0: [ -7   2  15   5   9  23   2  12   0   4  -1 -19   9  -4  -6   6   1  -9
  -3  -2  -2  -5  -4  -1   7 -12   3  -1  -3   6  -5  -1  -1   1  -3  -2
   3  -1  -2  -1  -1   5  -2  -2  -4   1   1   4   0  -2  -7  -9   1   0
   2  -1   2  -3]
1: [ -6   1   9   4   6  24  -1  11   0   5   2 -17  11   0  -2   3   2 -14
  -4  -1  -1  -4  -1  -1   5 -16   1  -3  -1   5  -9  -2   3  -3  -6   0
   0  -3   6  -3   4   4   1   6  -1   2   4   0   0  -1  -3  -7  -2   0
   0  -1   3  -2]
2: [ -9   2  14   0  19  28   5   5   4   6  -2  -8   5  -5  -4   2   2 -11
 -15  -1  -4  -4  -5  -2   5 -19   3   0   3  11   0   1  -3   1   0  -1
   1  -7  -1  -2   4   8   0  -2  -5   0  -9  -1   0  -6 -10 -13  -1   0
   1  -5  13  -4]
3: [-12   3  15   1  22  28   5  10   4   7  -4  -9   6  -6  -3   6   0 -10
 -13  -2  -4  -3  -8  -4   7 -16   2  -1   4  10  -2   2  -3   1  -1  -2
   0  -6  -3  -3   3   9  -1  -5  -5   2  -4   0   2  -6  -4 -13  -2   0
   0  -3  12  -5]
4: [ -7   2  12   4  10  18   1  10   2   5   0 -12   6  -6  -5   4  -3  -9
  -3  -1  -1  -3  -5   0   7  -6   4   1  -2   9  -3  -3  -3   2  -2  -2
   3   1  -4  -3   2   6  -1  -2  -3   2   0   2   1  -3  -3 -10   0  -2
   0  -5   5  -4]
0 1 3
5: [ -7   3  10   4  10  26   2  11   2   8   1 -19  10  -5  -5   4   2  -8
  -5  -1   0  -2  -3   0   7 -15   1  -1  -3   9  -3  -2   0  -3  -4  -3
   3  -2   1  -5   3   5  -1   0  -6   2   2   4   1  -4  -1  -9   3  -2
   1   1   5  -2]
0 1 4
6: [-12   1  17  -1  18  34   2  11   2   6  -3 -10   9  -6  -4   3   0  -4
 -18  -1  -4  -6  -4  -1   7 -10   1  -2   4   9  -2  -1  -1  -1   0  -3
  -4  -3   0  -1   2   9  -2  -2  -3   1  -4   0   0  -3  -4  -7  -1  -1
   0  -3  10  -7]
3 2 5
7: [ -8   2  16   5  13  35   1  13   3  -1   1 -22  10  -4  -4   7  -1  -9
  -1  -2  -3  -2   0   1  10 -22   2   1  -2  16  -2  -2  -1   3  -3   0
   8   0  -1   0  -2   3  -1  -5  -2   1   3   6  -1  -1  -5 -10  -1  -2
  -1  -3   4  -4]
0 5 4
8: [ -7   1  18   3  21  34   5  11   2   5  -1  -9   5  -3  -3   2  -1   1
 -12   1  -4  -5  -5  -1   5  -8   4   0   2   9  -4  -1  -1  -2   0   0
  -2  -5   2  -3   1   6  -2   2  -3   2  -4   0  -3  -3  -5  -5   0  -2
   2  -2  12  -4]
6 3 2
9: [ -6   0   7   4   8  18  -1   6   2   5   1 -18   9  -4  -7   3   3  -9
  -4  -1  -2  -3  -2  -3   7 -17   2  -3  -4  10  -1  -3  -1   0   0  -3
   3   1  -3  -2   2   6  -2   3  -5  -1   2   2   0  -3  -2  -6   2   1
  -1   1   7  -1]
5 0 4
10: [ -9   2  15   6  12  39   1  13  -1   4   3 -19   9  -7  -4   6   6  -9
  -7   0  -1  -1  -3   0   7 -12   3   0  -1   4  -6  -1  -1  -2  -3  -3
  -2  -2   4  -1   2   3  -1   0  -3   0   3   3  -1  -1  -5  -9   2   0
   2  -1   3  -4]
5 0 1
11: [-11   1  11   3  15  30   3   7   3   7  -1 -16  12  -7  -7   0   0 -11
 -13   0  -2  -6  -6  -4   8 -22   2  -2   2  10   0  -1   0  -2  -1  -2
   0  -6   1  -4   1   8   0   2  -4   0  -5  -1   0  -3  -6 -12  -2   0
   1  -3  11  -5]
2 3 6
12: [ -9   0  25   3   8  35  -1  10   3  -2   0 -18  12 -11  -4   3  -2  -9
 -10  -2  -1  -4  -5  -2  10  -9   1  -3   0   7  -1  -5  -3  -5  -2  -3
   3  -6   2   0   3   6  -1  -1  -1   2   2   5   0  -2  -6 -13  -2   0
   2  -8   4  -3]
10 0 6
13: [-10   2  24   2  23  44   4  13   1   5  -1  -8   7  -7  -5   9   1  -1
 -12   0  -3  -2  -5  -3   6  -7   4  -2   4   1  -5   1  -4  -1   0  -2
  -2  -7   0  -2   3   5  -3   0  -4   1  -3   0   1  -2  -4  -7  -2   2
   3   0   9  -2]
8 6 10
14: [ -5   2  10   4   7  26   0   8   3   5   2 -11   7  -4  -4   1  -2 -12
  -7   0   0  -3  -5  -3   7  -6   1  -2   2   7  -2  -4  -5  -2  -3  -2
   1  -4   2  -2   3   9  -1  -2  -3   2  -1   2   4  -4  -2 -11   0   0
   1  -7   8  -4]
4 5 0
15: [ -7   2   3   2   2   8   2   1   7  10   0 -15  13  -2  -4  -8   6 -25
  -7  -1   2  -6  -1  -2   5 -29   3   0  -3  11  -1  -2   0   0  -2  -5
   2  -5   2  -2   5  10   2   1  -1   0  -3  -1   2  -4  -5 -13   1  -1
  -1  -3   4  -3]
9 1 11
16: [-10   1  14   7  10  16  -2  11   4   1   1  -8   9  -6  -3   0  -6 -11
  -4   0  -2  -4  -4  -2   5  -7   3   1   3  11  -5  -3  -2   4  -1  -4
   1  -3  -2  -2   2   6  -3  -4  -4   3   2   3   1  -3  -3 -13   0   0
   0  -8   3  -4]
4 14 0
17: [ -8   2  22  -2  20  43   4   8   2   9  -1 -15   5  -9  -7   9   5   2
 -14   0  -4  -4  -8  -3   7  -8   3   1   2   2   0  -2  -4   0  -1   0
  -6  -5   0  -5  -2   8  -2   1  -5  -1  -8   3  -3  -4  -5  -8   2  -1
   1  -3  12  -3]
13 8 6
18: [ -8   4  17   0  16  32   4   8   3   3  -1 -14  10  -7  -5  -2   0  -6
 -12  -1  -3  -8  -5  -1   8 -18   3  -2   3   9  -3  -2   0  -2   0  -1
   2  -5   2  -5   2   8  -3   0  -1   4  -6   3   1  -2  -8  -8   0   0
  -1  -2  10  -4]
11 6 2
19: [-11   2   9  -1  15  24   3   7   4   5  -1 -12  12  -7  -6   0  -1  -7
 -15  -1  -2  -4  -6  -1   9 -14   1  -2   2  11   0  -4  -3   0   2  -2
   0  -8   1  -6   2  10  -1  -2  -4   4  -7  -1   1  -4  -4  -7   0   0
   2  -4  12  -5]
11 18 2
20: [-11   1  16  -1  18  33   5   9   3   6  -7  -9   7  -4  -4   4   3 -17
 -15   1  -5  -3  -4  -1   4 -25   2  -1   1  10  -1   3  -2   2  -1   1
   0  -6   2  -1   1  10  -1  -1  -7   3  -6  -1  -1  -5 -10 -13  -2   1
   1  -2  11  -4]
2 3 11
21: [-10   2  13  -1  17  23   2   6   5   5  -3  -8  11  -5  -6  -1   0 -11
 -16   1  -2  -8  -3   0   8 -21   3   1   3  11  -1  -2  -3   1   0   0
   1  -4   2  -3   1   8   0  -1  -3   4  -5   0   0  -4  -6  -9  -1  -1
   0  -3  13  -2]
19 2 11
22: [-10   1  16   3  19  23   3  10   0   4  -2  -7   8  -9  -7   2  -3   4
 -12   0  -4  -5  -6   1   7  -5   4  -1   4   8  -4  -1  -2  -2   1  -1
  -3  -4   0  -3   2  11  -2   0  -4   2  -1  -3   0  -1  -2  -4   2   2
   2  -3  15  -3]
8 6 19
23: [-12   3  15   1  18  30   4   6   4  10  -5  -8   6  -7  -5   2   1 -12
 -17   0  -4  -4  -6  -2   6 -13   2   0   2   7  -1  -1  -4   0   2  -3
  -1  -4   0  -2   2   7   1  -2  -4   2  -9   1   1  -5  -4 -11  -2   1
   2  -4  13  -3]
2 3 6
24: [-10   3  21   0  14  33  -1  10   3   6  -2 -16  15  -9  -5   1   3  -8
 -14  -1  -2  -7  -5  -4  10 -17   2   1   2   8  -4  -2  -2  -2  -1   0
  -3  -6   3  -2   1   7   0   1  -2   1  -3   1  -2  -2  -7  -8  -1  -1
   2  -5   9  -4]
18 11 6
25: [-12   2  10   0  16  32   4   6   2   8  -3 -14  12   0  -4  -2   9 -16
 -15  -2  -5  -6   0  -3   9 -29   2   0  -1   9  -1   3   3  -1  -1   1
  -3  -5   5  -5   2   8  -1   4  -3  -1  -8   0   1  -7  -7  -8  -4  -1
   0  -1  12  -4]
11 20 21
26: [ -9   3  15  -2  20  30   6   6   2   3  -3  -8   4  -6  -6   5   1  -7
 -14   0  -4  -2  -7   0   6 -13   2   3   3  12   0   2  -4   2  -1  -3
   2  -5  -5  -1   1  10  -4  -5  -6   1  -6   3   1  -4  -6 -15  -1   1
   2  -4  12  -6]
3 2 23
27: [ -7   4  14   7   8  22   2   9   2   3   2 -10   3  -6  -4   3  -3  -6
  -5   1  -1  -4  -5  -3   7  -1   3   0   0   6  -2  -6  -3   0  -2   0
   1  -2  -4   1   1   6  -1  -6  -6   0   1   3  -2  -1   1 -10   1  -1
  -2  -5   5  -3]
4 14 16
28: [-10   3  14   3  10  31   0   7   4   5  -2 -12  12 -10  -3  -1   1 -15
 -12   1  -2  -4  -3  -4   9  -6   2  -2  -1   5   0  -3  -4  -3  -1  -4
   1  -3   3   1   3   7   0   0  -4   2   2   1   1  -5  -3 -13   0   1
  -2  -6   3  -4]
14 12 24
29: [-11   3  21   2  19  32   2  11   5   5  -3  -9   8 -12  -6   2  -5  -6
 -17   1  -3  -6 -10  -5   6   1   2   0   8   6  -2  -6  -7  -2   1  -2
  -3  -7   0  -2   3  13  -1  -5  -4   3  -6   2   1  -3  -7 -14   2   0
   1 -12  13  -4]
6 23 22
30: [ -8   3  16   2  11  29  -1   9   0   7   1 -22   9  -4  -6   4   3  -5
  -5  -2   1  -6  -3   0   8 -12   3  -1  -4   4  -3  -4   0  -4  -3  -4
   4  -3   3  -2   0   6  -2   4  -4   2   3   2  -3   1  -2  -5   4  -3
   1  -1   3  -3]
5 0 10
31: [ -6  -1   7   4   5  19   2   6   0   7   0 -17  11  -3  -5   3   4 -20
  -4   2  -1  -4   2  -2   4 -25   3  -2  -3   8  -1  -2  -1   1  -4  -3
   3   0   3  -3   0   5  -1  -1  -4   1   3   2   0  -2  -4 -12   1   0
  -2   1   2  -3]
9 1 5
32: [-11   4   4   2  17  12   5   7   5   6   0   0   7   0  -2  -3  -1 -17
 -15   1  -5  -4  -4  -4   5 -23   1  -1   6  15  -3   4   0   4  -2   2
  -2  -5   1  -1   4   8   1   1  -5   3  -6  -4   2  -7  -6 -14  -3   2
   1  -2  12  -3]
21 2 3
33: [-10   0  14   0  14  33   6   8   3   8  -3 -12   9  -5  -6   5   2 -12
 -12   1  -3  -1  -4  -1   5 -28   5   0   2  13   0  -1  -1   2  -1  -1
   0  -5   2  -1  -1   8  -2  -1  -3   3  -7   0  -1  -7  -8 -12  -1  -1
   2   0   9  -4]
20 11 2
34: [-10   2   8   0  18  21   3  10   3   9  -3  -3   2  -4  -4   2   3  -6
 -16   2  -4  -7  -3  -5   3  -9   2   3   3   9  -4   2  -2  -1   2   0
  -5  -4  -3  -3   3  10  -2   1  -4   3  -7  -3   1  -3  -6 -10   0   0
   1  -2  14  -5]
23 2 3
35: [ -9  -1  16   3  18  31   1  10   2   3   0 -17  12  -4  -4   4   3   1
  -8  -2  -5  -4  -5   3   8 -20   2  -2   0  11  -2   0  -1   1  -1   0
   1  -2   1  -4  -1   6  -5   4  -2   1  -3  -1  -3  -2  -6  -2   0   1
   0  -1  11  -6]
18 8 24
36: [-10   0  15   3  16  29   2  10   5   6  -3 -12  12  -7  -7   2   2 -11
 -13  -1  -4  -5  -4   1   9 -17   2  -1   1  10  -1   1  -2  -3   0  -2
   0  -6   0  -4   3   8  -1   3  -3   4  -5  -1   1  -4  -8  -8   0   0
   1  -2  11  -2]
11 18 21
37: [ -9   2  30  -1  20  46   4   9   1   5  -1 -14   1 -13  -8  11   0   8
 -13   2  -4  -5 -11  -5   9   2   5   1   5   0   1  -4  -5   1   1  -1
  -1  -5  -5  -2  -3   8  -3  -5  -2   0 -12   2  -1  -2  -5  -6   3  -2
   2  -4  12  -5]
17 13 29
38: [-10   1  14  -1  14  25   3   9   4   6  -3 -10  11  -3  -5  -1   5 -10
 -14   2  -4  -5  -4  -2   8 -22   1   0   2  10  -3  -1   2   0  -1   1
   0  -5   2  -3   4   8  -1   1  -3   4  -5  -1   0  -4  -6  -8  -1  -1
   2  -3  12  -3]
21 36 11
39: [-10   3  24   4  20  46   4  11   2   5  -2 -22   9  -6  -7   7   3 -11
 -13  -3  -3  -3  -7  -1  11 -24   5  -2   1  12  -3  -2  -3   0  -2  -3
   3  -6   0  -2   0   8  -3  -1  -6   1  -5   3   0  -5  -6 -14   1  -1
   1  -2   9  -3]
33 24 18
40: [ -7   2  23   4  12  40   1  11  -1   1  -1 -19  11  -7  -5   7  -3  -2
  -7   0   1  -5  -3   1   9  -9   1   0   1   8  -4  -4  -2  -4  -2  -3
   5  -2   3   0   0   2  -3  -1  -3   1   0   5  -4  -5  -3  -6  -2   0
   1  -2   5  -5]
12 10 30
41: [ -8   3  13   4  18  29   4   9   1   3   0 -14  10  -2  -5   1   1  -9
 -10  -1  -5  -5  -1   1   7 -28   1  -2   0  15  -2   2   0   1   2   0
   3  -3   2  -1   1   6   0   2  -5   3  -5  -1  -1  -5  -7  -4   0  -1
   2  -1  11  -3]
38 33 36
42: [ -5   2  14   4   8  38   3   8   1   8  -2 -24  12   0  -4   4   7 -13
  -6   0  -3  -2  -1  -2   7 -20   2  -4  -6   6  -3  -1   0   1  -4  -4
   2  -4   1   2   3   3   0   1  -6  -3  -1   4  -2  -3  -5  -7   0  -1
  -1   1   3  -3]
10 5 30
43: [ -6   1   8   6   9  27   2   8   0  11  -1 -18   9   0  -4   3   2 -12
  -7   1  -1  -3  -1  -2   6 -16   4   0  -4   5  -5  -1  -1   0  -5  -3
  -2  -4   4  -1   3   6  -1   2  -3  -1   2   2   0  -5  -4 -10   2   0
   3   0   4  -1]
5 1 0
44: [-11   2  16   0  17  34   6   9   2   9  -2 -16  10  -4  -5   4   4 -13
 -15   0  -4  -4  -4  -2   5 -23   3   1   0  11   0   1  -1   1   1  -1
  -1  -5   1  -2   3   8  -2  -1  -4   1  -7   2  -3  -4  -8  -8   0   1
   0   1  14  -4]
33 20 11
45: [ -8   2  19   5  14  35   1  12   0   0  -1 -19   6  -6  -5   4  -3  -5
  -5   0   0  -1  -2   0   7  -8   4   1   0   7  -7  -1  -2   0  -2  -2
   4  -1   0   1  -1   4  -2  -2  -4   1   1   3   1   0  -3  -8   1  -1
  -1  -4   2  -1]
40 10 0
46: [ -7   2  22   2   9  39   1   8   1   2   1 -18   6 -11  -5   6  -2  -6
  -5   1   2  -2  -7  -3  10  -7   4  -1  -2   4  -1  -4  -3  -2  -2  -4
   3  -2   0   1  -1   4  -2  -4  -2  -1  -1   5  -4  -1  -4 -11   0   1
  -1  -4   2  -4]
40 45 12
47: [ -8   2  20   5   9  40  -2  12   1  -1   0 -16  10  -5  -3   7   0  -2
  -2   0  -1  -1  -1  -1   9  -7   2  -2   0   5  -3  -7  -1  -2  -4  -2
   2  -4   4   2   1   2   0  -1  -2   2   4   3   0  -1  -2  -5  -3   1
   0  -3   2  -3]
40 45 46
48: [ -8   1  21   5  22  38   4  14   0   2  -2  -5   4  -3  -3   8  -5  -2
 -12   0  -2  -3  -6  -3   6  -2   3  -1   7   6  -4   2  -3   0  -2   0
  -2  -4   0  -1   3   6  -5  -2  -4   2  -4  -1  -1  -4  -5 -10  -3   0
   2  -2  13  -3]
13 8 6
49: [ -7   0  26   5  14  43   0  12   0   5  -1 -20   8 -10  -6   8   2   0
  -6  -2   1  -3  -9   0   8 -10   5  -1   0   3  -1  -3  -2  -1  -1  -3
   4  -2  -1   2   0   4  -5  -6  -5   1   1   8  -2  -3  -3  -9   3  -2
   2  -4   3  -3]
46 40 45
50: [ -5   3  18   2   7  28  -1   8   3   7   2 -15   9  -9  -6   5   0  -9
  -7  -3   1  -3  -4  -4   3  -4   2  -4  -2   2  -2  -4  -3  -3  -1  -1
  -4  -2   5  -4   2   6   0   0  -3   0  -1   0  -2  -2  -3  -8   1  -1
   0  -4   5  -1]
14 28 30
51: [-11   2  18   2  17  39   3  11   2   3  -4 -12   7  -5  -4   3   2 -10
 -14  -2  -5  -2  -4  -2   7 -22   3  -1   4  11  -4   3   1   0  -4  -1
   0  -7   6  -1   1   5  -2   1  -3   2  -6  -1   0  -4  -8 -10  -5  -3
   3  -2  11  -4]
20 33 44
52: [ -7   0  18  -1  17  41   5   8   2   5  -4 -14   7  -6  -6   7   6 -15
 -14  -1  -4  -2  -3  -3   6 -23   3  -1   1   5  -3   2  -1   1  -2  -1
   0 -10   4  -2  -1   7  -2   1  -7   1  -8   1   1  -3  -8 -10  -5  -3
   1   0  11  -1]
51 20 44
53: [ -8   3  10   3   7  20   4   4   4  10  -3 -13   8  -5  -6   2   3 -19
  -8   2  -1  -4  -4  -5   5 -16   2  -1  -1   4   0  -1  -3   1  -3  -2
  -1  -6   2  -2   2   7   1   0  -3   0  -3   0   1  -5  -5 -12   3  -3
   3  -3   4  -4]
43 31 14
54: [ -8   0  11   3   3  19   2   5   4   2  -1 -14  11  -5  -4  -1   0 -20
  -6  -1  -1  -3   0  -2   7 -19   2  -1   0  15  -3  -1  -3   1  -2  -4
   5  -1  -2  -1   4   6   1  -2  -5   1   0   3   0  -3  -6 -14  -1  -1
   0  -4   6  -3]
31 53 9
55: [ -5   4  16   5  10  39  -1  13  -1   7   1 -18   6  -6  -2   6   2  -8
  -8   3  -2  -2  -2  -2   7  -9   3   0  -2   0  -6  -2  -2   0  -6  -3
  -3  -2   6  -2   3   3  -3   1  -3   1   0   1  -1  -1  -3  -8   0  -2
   3  -3   4  -1]
10 45 47
56: [-10   0  13   0  16  34   3   6   2   8  -1 -15  10  -4  -6   3   7 -10
 -15  -1  -3  -2  -3   0   6 -27   2  -1   0   9   1  -2   1   0  -1  -2
  -2  -6   1  -1   0   7  -2   3  -4   1  -6   0  -1  -4  -7  -8  -1   0
   0   0  10  -4]
44 33 11
57: [ -6   0   8   6   9  22   3   5   2   6  -2 -20   7  -5  -4   5   3 -13
  -2  -1  -2  -1  -1   0   5 -21   2  -2  -1  11  -1  -3  -2   5  -1  -4
   5  -1  -2   0  -2   4  -2  -3  -4  -1   1   5   0  -3  -5 -12   5  -1
  -2  -1   3  -5]
31 9 0
58: [ -9   2  12   2  20  27   4  11   1   8   0 -11   7  -5  -3   3   2  -7
 -11  -2  -3  -6  -4  -2   6 -14   3  -1   2   9  -4  -1   1  -2   3   0
  -3  -6   2  -3   0   6   0   4  -3   3  -4  -2  -1  -4  -5  -6  -2  -1
   2   0  10  -3]
36 8 38
59: [-13   3  18   2  21  31   0  10   6   5  -1 -18  10  -6  -6   0  -2 -10
 -12  -2  -3  -7  -5  -2  11 -22   3   0   1  16  -1  -4  -2   0   1  -4
   4  -3  -1  -4   3   9  -2  -1  -5   1  -2   5   1  -6  -6 -14  -2   1
  -1  -6  10  -6]
11 18 36
